Here is a tiny trained network, its code and every weight. The questions are about switching its units off for an input and a class, where a switched-off unit gives its printed mean instead of its output.

import numpy as np


def w(rows, s, z=0):
    codes = np.array(rows[::2]) - 128.0
    scale = np.full(codes.shape[1], s)
    scale[-1] = z or s
    return codes * scale


def f(y):
    return y / 2 * (1 + np.tanh(0.7978845608 * (y + 0.044715 * y**3)))


def log_softmax(a):
    a = a - a.max(-1, keepdims=True)
    return a - np.log(np.exp(a).sum(-1, keepdims=True))


def net(x, mask):
    res = np.array(x, float).reshape(1, 5) / 4 @ E
    y = f(res @ A[0][:, :-1].T + A[0][:, -1])
    res = res + np.where(mask, y, B[0][:, -1]) @ B[0][:, :-1]
    return log_softmax(res[-1] @ U[:, :-1].T + U[:, -1])


A, B = {}, {}
E = w([
[144,243,171,167,154],'x0',
[140,43,131,156,215],'x1',
[1,104,174,96,101],'x2',
[158,164,97,60,245],'x3',
[98,135,61,220,142],'x4',
],0.0082)
A[0] = w([
[33,39,136,79,157,193],'N1',
[139,119,177,198,101,167],'N2',
[130,181,143,176,174,125],'N3',
[239,205,153,5,70,132],'N4',
[90,187,77,170,151,194],'N5',
[207,195,209,40,157,153],'N6',
[135,108,207,137,241,143],'N7',
[98,109,66,52,147,157],'N8',
[133,72,32,147,14,241],'N9',
[41,105,84,121,51,69],'N10',
[99,48,49,105,176,157],'N11',
[140,37,148,138,125,155],'N12',
[119,100,122,144,66,120],'N13',
[128,42,107,63,167,114],'N14',
[63,103,142,64,102,165],'N15',
[140,96,158,150,116,131],'N16',
[181,224,74,122,125,253],'N17',
[179,108,194,181,69,198],'N18',
[162,143,130,183,144,134],'N19',
[110,117,136,124,112,155],'N20',
[79,83,99,189,22,147],'N21',
[75,98,139,174,140,193],'N22',
[173,79,74,153,81,193],'N23',
[202,198,127,160,147,204],'N24',
[115,161,156,156,151,128],'N25',
[82,220,166,122,145,145],'N26',
[87,171,134,141,168,162],'N27',
[173,157,38,76,89,161],'N28',
[129,143,71,97,169,199],'N29',
[151,85,169,215,98,96],'N30',
[129,178,165,169,94,145],'N31',
[125,167,113,149,151,85],'N32',
],0.011,0.0034)
B[0] = w([
[92,83,97,28,106,229],'N1',
[116,113,92,166,180,182],'N2',
[91,162,104,133,134,177],'N3',
[88,93,254,197,111,255],'N4',
[122,164,87,107,102,183],'N5',
[83,94,213,147,138,250],'N6',
[37,95,126,108,154,210],'N7',
[185,138,134,86,112,179],'N8',
[232,122,105,185,91,240],'N9',
[109,86,86,146,94,196],'N10',
[130,103,138,66,145,199],'N11',
[122,126,103,107,179,180],'N12',
[151,124,92,161,132,170],'N13',
[149,119,138,52,180,198],'N14',
[154,88,126,106,80,202],'N15',
[125,117,112,135,154,144],'N16',
[131,229,161,130,103,232],'N17',
[147,107,114,181,191,206],'N18',
[126,152,112,139,158,169],'N19',
[138,112,115,130,126,143],'N20',
[146,77,57,191,130,237],'N21',
[96,89,106,129,123,173],'N22',
[198,139,126,147,149,191],'N23',
[97,194,136,153,166,226],'N24',
[100,139,123,131,127,150],'N25',
[91,152,141,146,78,196],'N26',
[96,152,125,114,107,163],'N27',
[193,173,165,132,85,178],'N28',
[129,150,147,90,119,179],'N29',
[135,122,90,169,192,183],'N30',
[102,143,107,162,148,182],'N31',
[120,152,111,123,119,143],'N32',
],0.026,0.0089)
U = w([
[207,159,141,143,91,167],'0',
[133,88,175,123,68,7],'1',
[102,144,184,176,129,250],'2',
[128,58,51,149,62,100],'3',
[59,112,89,106,119,147],'4',
[150,95,125,37,160,140],'5',
[173,122,93,167,167,18],'6',
[70,247,78,135,111,22],'7',
],0.012,0.0015)

Each question gives the input, the list of numbers given to net, and the class t.
The units are the neurons (one row each of A and B). Each row of codes is followed by its name. A weight is (code - 128) times the scale printed after its matrix; where a second scale follows, it is the last column's (A, B and U).
mask holds one flag per neuron, in row order. A switched-off neuron (its flag False) gives its mean, the last column of its row in B, instead of its output. The means were averaged over made-up inputs and are rounded, as every weight is.
A unit's drop is (log p(t) with every unit on - log p(t) with that unit switched off) / (log p(t) with every unit on - log p(t) with every unit switched off).
The circuit of an input: a set's keep is (log p(t) with only the set's units on - log p(t) with every unit switched off) / (log p(t) with every unit on - log p(t) with every unit switched off). Starting from the 12 units with the biggest drops (on a tie, the unit counted first), units are removed one at a time, each time the one whose removal leaves the highest keep (on an exact tie, the one counted first), for as long as the keep stays at least 0.8.
units of the circuit, in order: the units of the circuit, biggest drop first
k most important neurons: the k neurons with the biggest drops, biggest first
drop of u: that unit's drop, to one decimal
input [-6,-5,-4,-8,-2], class 6: units of the circuit, in order -> [N18]
input [4,2,-8,-5,5], class 7: 2 most important neurons -> [N17, N24]
input [-5,-3,-6,-1,-8], class 2: 3 most important neurons -> [N4, N1, N6]
input [2,-1,3,0,0], class 3: 3 most important neurons -> [N24, N17, N4]
input [-6,-8,1,7,1], class 0: 2 most important neurons -> [N28, N7]
input [-7,-3,8,0,-7], class 3: 3 most important neurons -> [N10, N15, N21]
input [7,3,-7,-8,4], class 6: 4 most important neurons -> [N18, N30, N2, N23]
input [-6,-5,-5,-2,5], class 0: 2 most important neurons -> [N28, N9]
input [-4,-8,-1,1,-7], class 1: 2 most important neurons -> [N24, N15]
input [-2,0,1,7,-8], class 1: 2 most important neurons -> [N4, N6]
input [7,-1,8,4,-1], class 7: 2 most important neurons -> [N26, N4]
input [1,-6,4,-1,-7], class 1: 2 most important neurons -> [N15, N24]
input [0,6,-1,-3,6], class 6: drop of N23 -> 0.1
input [7,-5,8,6,0], class 7: units of the circuit, in order -> [N5]
input [3,3,1,-8,3], class 6: drop of N18 -> 0.2
input [-7,3,8,5,1], class 5: drop of N26 -> 0.0
